Below are the code and all the weights of a small trained network. Each question names an input and a target symbol and asks about switching units off, where a switched-off unit gives its printed mean instead of its output.

import numpy as np


def w(rows, s, z=0):
    codes = np.array(rows[::2]) - 128.0
    scale = np.full(codes.shape[1], s)
    scale[-1] = z or s
    return codes * scale


def norm(h):
    return h / np.sqrt((h * h).mean(-1, keepdims=True) + 1e-5)


def f(y):
    return np.maximum(y, 0)


def softmax(a):
    e = np.exp(a - a.max(-1, keepdims=True))
    return e / e.sum(-1, keepdims=True)


def log_softmax(a):
    a = a - a.max(-1, keepdims=True)
    return a - np.log(np.exp(a).sum(-1, keepdims=True))


def net(x, mask):
    ids = ['ΘΛΠΣΨαβγδεημτ'.index(c) for c in x.split()]
    T = len(ids)
    res = E[ids] + P[:T]
    u = 0
    for l in range(2):
        q, k, v = (norm(res) @ M[l].T for M in (Q, K, V))
        z = softmax(np.where(np.tri(T) > 0, q @ k.T / 2**0.5, -1e9)) @ v
        res = res + np.where(mask[u], z, O[l][:, -1]) @ O[l][:, :-1]
        u += 1
        y = f(norm(res) @ A[l][:, :-1].T + A[l][:, -1])
        res = res + np.where(mask[u : u + 12], y, B[l][:, -1]) @ B[l][:, :-1]
        u += 12
    return log_softmax(norm(res)[-1] @ U[:, :-1].T + U[:, -1])


Q, K, V, O, A, B = {}, {}, {}, {}, {}, {}
E = w([
[67,117,128,133,192,131,142,181,175,217,100],'Θ',
[63,160,103,94,142,112,164,123,123,149,142],'Λ',
[143,153,48,138,70,178,96,151,78,143,57],'Π',
[143,223,73,175,128,192,79,145,98,176,80],'Σ',
[107,145,152,106,103,87,169,166,149,163,165],'Ψ',
[195,153,163,164,123,104,118,182,95,137,131],'α',
[165,105,107,122,97,135,81,158,122,120,131],'β',
[162,170,138,125,165,95,163,128,76,102,91],'γ',
[41,210,98,132,134,144,132,174,219,99,86],'δ',
[72,129,199,65,103,140,160,98,167,105,166],'ε',
[144,132,173,61,103,156,252,117,146,131,137],'η',
[134,122,210,78,130,51,11,53,160,69,118],'μ',
[174,135,170,203,110,66,218,66,128,80,156],'τ',
],0.019)
P = w([
[72,88,126,186,183,125,154,236,43,125,227],'0',
[190,121,179,21,8,77,211,201,30,220,41],'1',
[180,131,133,99,171,188,98,226,73,64,204],'2',
[165,92,190,78,41,180,104,71,147,179,71],'3',
[236,158,57,69,189,232,108,177,128,29,244],'4',
[182,134,234,129,99,178,74,2,216,160,86],'5',
],0.0085)
Q[0] = w([
[173,176,176,68,224,165,72,255,94,57,179],'L0H0',
[21,28,209,215,128,5,57,81,53,140,160],'L0H0',
],0.0051)
K[0] = w([
[217,80,244,159,123,222,164,41,171,25,124],'L0H0',
[69,3,103,121,135,99,170,177,50,201,115],'L0H0',
],0.0054)
V[0] = w([
[145,89,53,69,221,135,108,178,168,254,123],'L0H0',
[52,106,156,53,96,201,180,79,65,82,156],'L0H0',
],0.0058)
O[0] = w([
[84,110,132,232,157,109,148,94,136,104,241,254],'L0H0',
[104,252,238,234,171,254,108,101,3,118,96,111],'L0H0',
],0.0092,0.0019)
A[0] = w([
[176,84,128,123,121,202,199,191,63,115,179,122],'L0N0',
[134,129,149,144,116,117,202,129,145,124,22,107],'L0N1',
[146,114,145,133,94,154,164,170,195,134,109,157],'L0N2',
[92,83,144,167,138,60,171,143,134,185,67,152],'L0N3',
[128,107,108,204,177,135,176,68,101,148,242,103],'L0N4',
[51,100,32,122,67,76,104,28,111,112,199,72],'L0N5',
[170,182,120,104,53,117,100,124,55,78,165,132],'L0N6',
[86,97,129,119,254,115,130,100,91,152,84,174],'L0N7',
[117,124,136,130,125,117,94,91,170,83,95,3],'L0N8',
[194,122,212,87,96,114,123,83,115,235,88,142],'L0N9',
[144,132,127,184,32,53,206,70,139,11,172,160],'L0N10',
[91,169,95,115,140,108,44,100,99,187,147,140],'L0N11',
],0.0087,0.0031)
B[0] = w([
[90,43,80,172,184,143,125,122,196,121,135,223],'L0N0',
[171,84,152,169,125,111,63,155,148,166,68,214],'L0N1',
[166,157,136,149,131,85,72,72,94,125,116,254],'L0N2',
[156,182,176,68,84,165,109,188,111,148,146,221],'L0N3',
[90,150,45,139,159,110,129,55,117,188,131,211],'L0N4',
[165,115,171,62,93,209,126,255,143,162,168,152],'L0N5',
[46,119,155,101,162,80,128,195,134,151,170,196],'L0N6',
[110,137,61,97,119,102,157,157,86,76,181,196],'L0N7',
[73,128,162,189,137,106,178,133,172,157,79,152],'L0N8',
[213,137,87,32,69,188,105,117,49,183,105,238],'L0N9',
[174,189,174,14,111,187,88,143,127,168,49,180],'L0N10',
[149,78,117,102,155,65,194,135,163,169,149,182],'L0N11',
],0.009,0.0054)
Q[1] = w([
[129,194,154,108,68,165,197,71,70,125,113],'L1H0',
[135,168,115,80,254,158,26,175,118,59,156],'L1H0',
],0.0075)
K[1] = w([
[134,45,162,158,187,46,169,112,85,164,107],'L1H0',
[188,92,199,63,231,188,90,3,202,82,124],'L1H0',
],0.006)
V[1] = w([
[69,96,162,90,115,100,1,88,93,97,184],'L1H0',
[61,195,154,136,71,87,80,124,194,67,98],'L1H0',
],0.0084)
O[1] = w([
[2,115,72,1,189,110,59,225,195,160,96,3],'L1H0',
[15,166,156,200,97,100,235,85,213,90,73,162],'L1H0',
],0.0096,0.0028)
A[1] = w([
[197,174,125,147,157,142,129,93,49,125,156,91],'L1N0',
[47,88,122,124,83,103,201,146,140,8,193,2],'L1N1',
[115,148,121,98,152,112,178,162,133,140,196,89],'L1N2',
[137,140,58,166,120,126,208,172,113,108,141,122],'L1N3',
[114,179,152,79,64,103,123,159,147,182,88,187],'L1N4',
[160,96,168,125,108,76,173,132,104,70,82,122],'L1N5',
[205,150,149,88,79,140,81,172,112,137,76,47],'L1N6',
[162,161,170,85,74,156,64,129,153,153,91,88],'L1N7',
[151,135,169,194,126,166,128,135,71,71,157,68],'L1N8',
[98,168,91,135,152,166,79,129,74,76,131,105],'L1N9',
[159,100,136,151,121,127,94,208,141,189,116,119],'L1N10',
[168,97,53,98,113,99,84,89,148,149,185,129],'L1N11',
],0.012,0.0046)
B[1] = w([
[122,103,139,72,78,96,54,77,167,94,151,202],'L1N0',
[234,251,50,154,139,153,151,101,94,98,121,185],'L1N1',
[113,124,169,158,79,126,111,124,170,76,83,181],'L1N2',
[170,200,131,88,111,128,128,128,46,95,149,185],'L1N3',
[175,88,85,89,118,137,64,123,46,120,184,252],'L1N4',
[89,93,86,175,147,152,72,79,162,178,151,144],'L1N5',
[70,77,167,79,109,170,216,143,155,142,183,246],'L1N6',
[170,115,116,77,123,157,212,156,41,153,168,235],'L1N7',
[110,141,89,182,155,162,92,172,240,91,208,145],'L1N8',
[85,59,208,161,114,98,121,94,136,158,89,157],'L1N9',
[100,194,147,106,167,162,207,83,146,77,120,208],'L1N10',
[165,106,150,198,83,93,121,116,137,155,20,200],'L1N11',
],0.011)
U = w([
[125,136,113,56,121,172,169,134,96,149,193,146],'Θ',
[205,137,116,136,34,89,35,91,80,163,101,17],'Λ',
[66,120,172,175,82,107,177,26,214,186,89,255],'Π',
[132,79,58,148,150,128,100,174,185,125,96,220],'Σ',
[107,98,104,182,171,149,119,106,76,111,84,81],'Ψ',
[127,113,138,190,99,174,64,111,181,73,235,98],'α',
[135,219,91,152,140,104,157,101,111,33,157,123],'β',
[101,145,93,184,149,91,118,175,159,210,203,209],'γ',
[188,126,180,159,92,65,178,203,193,110,97,9],'δ',
[69,106,108,147,186,67,111,2,68,117,152,174],'ε',
[133,94,167,123,108,57,90,130,107,13,99,70],'η',
[45,189,213,147,159,177,92,136,112,153,109,159],'μ',
[76,171,60,29,186,82,55,124,171,130,119,198],'τ',
],0.0099,0.0023)

Each question gives the input, a string of symbols that net reads in full, and the target symbol t.
The units are the heads (2 rows each of Q, K, V and O) and the neurons (one row each of A and B). Each row of codes is followed by its name. A weight is (code - 128) times the scale printed after its matrix; where a second scale follows, it is the last column's (O, A, B and U).
mask holds one flag per unit, layer by layer, with each layer's heads first. A switched-off unit (its flag False) gives its mean, the last column of its rows in O or B, instead of its output. The means were averaged over made-up inputs and are rounded, as every weight is.
A unit's drop is (log p(t) with every unit on - log p(t) with that unit switched off) / (log p(t) with every unit on - log p(t) with every unit switched off).
unit that matters most: the unit with the biggest drop
k most important neurons: the k neurons with the biggest drops, biggest first
top k neurons in layer l: the k neurons of layer l with the biggest drops, biggest first
drop when u is switched off: that unit's drop, to one decimal
input δ η δ α, target Θ: unit that matters most : L1N6
input τ δ Λ Θ δ δ, target Π: top 3 neurons in layer 0 : L0N9, L0N3, L0N10
input γ Θ δ δ δ Σ, target Θ: 2 most important neurons : L1N6, L1N7
input δ Σ Σ δ, target Λ: 4 most important neurons : L1N6, L0N9, L1N4, L1N10
input Σ Σ Λ, target Λ: top 2 neurons in layer 1 : L1N11, L1N6
input Σ Λ γ, target η: 2 most important neurons : L0N6, L0N0
input δ Θ δ β Λ, target β: top 2 neurons in layer 0 : L0N6, L0N9
input δ Σ Λ Θ Σ, target Λ: 2 most important neurons : L1N11, L1N3
input η δ δ δ η τ, target Θ: 4 most important neurons : L0N10, L1N6, L1N7, L1N11
input α γ Λ, target η: 2 most important neurons : L1N2, L1N6
input Θ Θ Σ ε δ δ, target Λ: top 4 neurons in layer 0 : L0N9, L0N0, L0N8, L0N6
input Θ Σ δ Σ δ Θ, target Λ: 2 most important neurons : L0N3, L0N0
input δ Σ δ τ δ β, target Θ: top 2 neurons in layer 0 : L0N9, L0N4
input Θ α Π γ Θ, target η: unit that matters most : L0N7
input δ δ Θ α α, target δ: 2 most important neurons : L1N11, L1N4
input Θ δ Λ Λ, target Λ: 2 most important neurons : L0N4, L0N5
input η Λ α τ, target Θ: top 3 neurons in layer 0 : L0N10, L0N6, L0N2
input Θ Π α, target δ: 3 most important neurons : L1N11, L1N4, L1N10
input δ δ Θ τ Θ α, target Θ: 2 most important neurons : L1N6, L1N7
input Θ Λ Θ, target ε: unit that matters most : L0H0
input μ Λ δ Θ δ Σ, target Θ: top 3 neurons in layer 1 : L1N6, L1N7, L1N10
input Θ δ η, target α: 2 most important neurons : L1N8, L0N0
input δ Θ μ, target τ: drop when L1H0 is switched off : 0.8
input Θ Θ δ δ Λ, target β: drop when L0N11 is switched off : 0.0
input Θ β Θ, target Σ: drop when L1H0 is switched off : 0.8
input γ Θ Λ Λ δ Θ, target Λ: drop when L1N6 is switched off : 0.4
input α Θ Ψ δ γ, target β: unit that matters most : L0N6
input α μ Λ, target τ: top 2 neurons in layer 1 : L1N7, L1N6
